[[120 127]
 [118 120]
 [123 125]
 [142 118]
 [125 126]
 [130 128]
 [110 134]
 [127 116]
 [122 154]]
->
[[122 154]
 [110 134]
 [130 128]
 [120 127]
 [125 126]
 [123 125]
 [118 120]
 [142 118]
 [127 116]]

[[133 133]
 [106 106]
 [148 147]
 [116 117]
 [150 150]]
->
[[150 150]
 [148 147]
 [133 133]
 [116 117]
 [106 106]]

[[144 141 128 141 121 126 131 119 128 127 145 128 124 127 134 130]
 [105 100 135 107 142 132 133 136 129 131 124 128 137 131 117 126]
 [131 115 141 130 131 130 119 131 129 135 117 128 131 132 126 140]
 [115 133 117 116 124 122 131 120 124 117 132 128 123 120 121 113]]
->
[[144 141 128 141 121 126 131 119 128 127 145 128 124 127 134 130]
 [115 133 117 116 124 122 131 120 124 117 132 128 123 120 121 113]
 [131 115 141 130 131 130 119 131 129 135 117 128 131 132 126 140]
 [105 100 135 107 142 132 133 136 129 131 124 128 137 131 117 126]]

[[124 107 126 120 137 124 145 146 144]
 [132 110 131 128 120 115  99 129 122]
 [126 115 132 124 133 126 138 138 135]
 [130 126 129 118 127 121 104 113 128]
 [126 112 132 124 132 126 140 138 137]
 [123 109 128 120 137 128 146 145 145]]
->
[[130 126 129 118 127 121 104 113 128]
 [126 115 132 124 133 126 138 138 135]
 [126 112 132 124 132 126 140 138 137]
 [132 110 131 128 120 115  99 129 122]
 [123 109 128 120 137 128 146 145 145]
 [124 107 126 120 137 124 145 146 144]]

[[130 116 137 117]
 [105 119 132 139]
 [139 136 132 139]
 [138 120 134 146]
 [124 127 140 105]]
->
[[139 136 132 139]
 [124 127 140 105]
 [138 120 134 146]
 [105 119 132 139]
 [130 116 137 117]]

[[132 143 110 120 137 123 140 129]
 [146 129 119 125 149 123 137 144]
 [128 130 121 126 126 131 129 127]]
->
[[132 143 110 120 137 123 140 129]
 [128 130 121 126 126 131 129 127]
 [146 129 119 125 149 123 137 144]]

[[126 122 126 128 133 149 123 128 120 122 134 121]
 [118 130 130 128 122 131 122 140 131 104 138 131]]
->
[[118 130 130 128 122 131 122 140 131 104 138 131]
 [126 122 126 128 133 149 123 128 120 122 134 121]]

[[129 125 120 137 138 115 135 119 130 111 112]
 [123 113 122 131 109 115 130 120 119 136 138]
 [134 127 123 129 135 147 109 131 117 135 119]
 [138 134 133 135 123 145 105 133 123 132 129]]
->
[[138 134 133 135 123 145 105 133 123 132 129]
 [134 127 123 129 135 147 109 131 117 135 119]
 [129 125 120 137 138 115 135 119 130 111 112]
 [123 113 122 131 109 115 130 120 119 136 138]]

[[115 144]
 [139 131]
 [116  99]
 [129 145]
 [ 99 123]
 [ 98 148]]
->
[[ 98 148]
 [129 145]
 [115 144]
 [139 131]
 [ 99 123]
 [116  99]]
---
[[127 120 112 128 127 137 140 130 125 128]
 [127 124 140 129 118 130 113 131 135 128]
 [138 108 143 132 119 132 127 137 123 128]
 [128 139 119 131 134 138 117 130 126 128]
 [119 149 131 124 131 119 116 121 129 128]
 [130 120 108 132 129 147 129 134 132 128]
 [134 145 138 135 126 135 106 137 126 128]
 [118 120 120 121 125 124 131 121 143 128]
 [147 124 154 133 128 111 158 132 110 128]]
->
[[128 128 128 128 128 128 128 128 128]
 [125 135 123 126 129 132 126 143 110]
 [130 131 137 130 121 134 137 121 132]
 [140 113 127 117 116 129 106 131 158]
 [137 130 132 138 119 147 135 124 111]
 [127 118 119 134 131 129 126 125 128]
 [128 129 132 131 124 132 135 121 133]
 [112 140 143 119 131 108 138 120 154]
 [120 124 108 139 149 120 145 120 124]
 [127 127 138 128 119 130 134 118 147]]

[[135 118 116 127 128 137 140 129 129]
 [130 130 148 137 126 138 118 120 127]
 [130 129 136 132 133 134 127 129 132]
 [123 133 135 127 140 130 129 133 133]
 [130 128 132 130 136 136 134 132 132]
 [130 129 145 136 127 137 120 122 128]
 [130 130 135 132 131 132 126 129 132]
 [139 127 148 140 119 154 134 116 119]
 [130 129 132 130 137 136 134 132 133]]
->
[[129 127 132 133 132 128 132 119 133]
 [129 120 129 133 132 122 129 116 132]
 [140 118 127 129 134 120 126 134 134]
 [137 138 134 130 136 137 132 154 136]
 [128 126 133 140 136 127 131 119 137]
 [127 137 132 127 130 136 132 140 130]
 [116 148 136 135 132 145 135 148 132]
 [118 130 129 133 128 129 130 127 129]
 [135 130 130 123 130 130 130 139 130]]

[[128 133 121 124 129 129 127 119 132 130 135 123 130 130 128 133]
 [143 135 126 120 128 113 128 124 134 122 136 119 114 127 128 128]
 [115 134 115 106 127 130 127 140 128 122 116 135 134 131 128 122]]
->
[[133 128 122]
 [128 128 128]
 [130 127 131]
 [130 114 134]
 [123 119 135]
 [135 136 116]
 [130 122 122]
 [132 134 128]
 [119 124 140]
 [127 128 127]
 [129 113 130]
 [129 128 127]
 [124 120 106]
 [121 126 115]
 [133 135 134]
 [128 143 115]]

[[120 125 124 131 122 125]
 [117 130 129 130 142 126]
 [152 121 124 129 135 127]
 [117 127 127 130 156 127]
 [140 137 147 134 122 127]
 [140 130 133 128 147 128]
 [121 133 135 129 151 128]
 [119 137 143 134 135 127]
 [134 140 144 126 135 128]
 [124 144 148 128 141 128]]
->
[[125 126 127 127 127 128 128 127 128 128]
 [122 142 135 156 122 147 151 135 135 141]
 [131 130 129 130 134 128 129 134 126 128]
 [124 129 124 127 147 133 135 143 144 148]
 [125 130 121 127 137 130 133 137 140 144]
 [120 117 152 117 140 140 121 119 134 124]]

[[130 138 111 127]
 [121 150 129 139]
 [121 144 136 137]
 [125 139 120 130]
 [141 121 129 135]
 [121 136 118 136]
 [138 133 134 150]
 [123 134 125 139]
 [132 136 130 137]
 [130 134 132 130]
 [135 132 109 129]]
->
[[127 139 137 130 135 136 150 139 137 130 129]
 [111 129 136 120 129 118 134 125 130 132 109]
 [138 150 144 139 121 136 133 134 136 134 132]
 [130 121 121 125 141 121 138 123 132 130 135]]

[[126 128 127]
 [118 112 135]
 [130 132 124]
 [150 127 130]
 [136 132 130]
 [118 110 136]
 [118 132 109]
 [129 125 133]
 [126 128 128]
 [130 125 124]
 [119 133 110]]
->
[[127 135 124 130 130 136 109 133 128 124 110]
 [128 112 132 127 132 110 132 125 128 125 133]
 [126 118 130 150 136 118 118 129 126 130 119]]

[[130 134 140 127 130 127 130 132 130 121 131 131]
 [128 123 133 125 128 130 122 124 126 148 145 124]
 [129 127 126 111 128 105 136 103 129 142 131 133]
 [129 129 125 127 126 133 126 123 127 147 116 128]
 [137 145 128 121 127 113 128 112 128 112 147 113]]
->
[[131 124 133 128 113]
 [131 145 131 116 147]
 [121 148 142 147 112]
 [130 126 129 127 128]
 [132 124 103 123 112]
 [130 122 136 126 128]
 [127 130 105 133 113]
 [130 128 128 126 127]
 [127 125 111 127 121]
 [140 133 126 125 128]
 [134 123 127 129 145]
 [130 128 129 129 137]]

[[145 143]
 [151 135]
 [150 136]
 [138 154]
 [148 140]
 [141 149]
 [146 142]
 [147 140]
 [141 149]
 [152 133]]
->
[[143 135 136 154 140 149 142 140 149 133]
 [145 151 150 138 148 141 146 147 141 152]]
